Each row has a name. After each piece below comes the name of the row it's from. Each question is about the rows just above it.

[153 136 125 149 150  94 121 116 102 103 118 130 134 143  92 124 118 172
 107 111 119  95 139 114 174 121 140 124  92 157] -> J144
[166 140 122 159 163  77 118 110  89  90 114 131 136 151  74 122 113 194
  97 102 114  78 144 107 197 117 147 123  75 171] -> J867
[ 89 116 133  97  93 180 139 146 167 166 142 125 119 106 182 134 143  62
 159 154 142 177 112 149  59 140 110 133 181  85] -> J259
q: [143  92] | J144
The row with [174 121] is | J144

[139 128 120 114 112 110 110 112]  J881
[133 142 159 176 188 189 180 161]  J144
[163 164 162 157 150 143 136 130]  J302
[128 118 114 112 120 120 121 125]  J711
q: [128 120 114 112 110 110] | J881
q: [142 159] | J144
[120 114] is in which row? | J881
q: [128 120 114 112] | J881
q: [162 157] | J302

[203  79 150 129]  J302
[203  79 150 131]  J867
[ 80 165 148 127]  J30
[ 78 150 129 147]  J259
The row with [203  79 150 131] is | J867
q: [ 78 150 129 147] | J259
[ 79 150 129] is in which row? | J302
Which row holds [203  79 150 129]? | J302
q: [ 80 165 148] | J30
Where do [ 79 150 131] appear? | J867

[117 143 137 121 122 139 131 196 100 113 153 103 100 169 172 123 160 143
 155 144 129 127 115 158 173 153 142 157]  J302
[143 155 144 132 122 139 131 153 100 113 196 103 100  71 172 123 160 143
 155 144 129 127 115 158 173 153 142 157]  J859
[117 143 137 121 122 139 131 172 103  97 153 103 100  71 172 123 160 143
 155 144 129 127 115 158 173 153 142 157]  J30
[117 143 137 121 122 139 131 196 100 113 153 103 100 169 172 123 160 143
 155 144 129 127 115 158 173 153 142 157] is in which row? | J302
q: [196 100 113 153] | J302
[117 143 137 121 122 139 131 172 103  97 153 103 100  71 172 123 160 143
 155 144 129 127 115 158 173 153 142 157] is in which row? | J30

[197  92  77  95] -> J881
[132 144  63  98] -> J222
[212  75  85 127] -> J144
[197  91  77  95] -> J30
[207  82  83 120] -> J859
[142 132  50  82] -> J302
Where do [207  82  83] appear? | J859
q: [132  50] | J302

[119 141 123 138 118 102 131 111 125 132 142 119] = J867
[127 120 115 121 158 111 132 127  99 107 143 120] = J222
[122 138 111 131 134 125 111 115 131 124 150 113] = J711
[147 179  88 179 163 106 161 112  69 145 130 113] = J144
[105 124  57 126 130 136 121  80  95 131 143 105] = J259
[105 124  57 126 130 136 121  80 119 125 142 132] = J859
q: [131 143 105] | J259
q: [106 161 112  69 145] | J144
q: [111 115 131 124 150] | J711
q: [119 125 142 132] | J859
Which row holds [138 118 102 131 111]? | J867
q: [158 111] | J222
q: [105 124  57 126 130 136 121  80 119 125 142 132] | J859

[165 166  83 108 108 134 108 140 127  82  82 186 166  82 165 102 134 115
  82  89 153  82 140 108  82]  J259
[116 116 116 116 116 116 116 116 116 116 116 116 116 116 116 116 116 116
 116 116 116 116 116 116 116]  J302
[133  93 120 111 156 136 133 165 135 165 193  44  54 182 139 138 102 117
 204 137 115 193 119 173 148]  J881
[144 116  90  97 129 128 113 152 125 121 141  93  89 133 148 113 105 105
 149 105 124 141 121 140 109]  J867
[130 116 102 106 123 122 114 135 120 119 129 103 101 125 132 114 110 110
 133 110 120 129 118 129 113]  J859
[138 116  95 101 126 126 114 145 123 121 136  96  94 130 141 114 107 107
 143 108 122 136 120 136 111]  J711
[165 135 165 192  44  54 182  73 121 158 130 127 146 141  61 153 115 134
  82  82  89 102 118 112 175]  J30
Which row holds [102 134]? | J259
q: [165 135 165 193  44  54 182] | J881
The row with [102 134 115  82  89 153  82] is | J259
Which row holds [127  82]? | J259
Where do [141 114 107 107] appear? | J711

[108 102 114  69 150 131 115]  J144
[108 102 114  69 150 149 189]  J805
[108 102 119 184 152 102  70]  J259
[100  95  83 127 103 152 177]  J711
[127 100  95  83 163 143 179]  J556
[133 157 153 177  96 108  73]  J30
q: [119 184 152] | J259
[108 102 114  69 150 149 189] is in which row? | J805
[100  95  83 163 143 179] is in which row? | J556
q: [127 100  95  83] | J556
q: [100  95  83 127 103 152 177] | J711
[152 177] is in which row? | J711

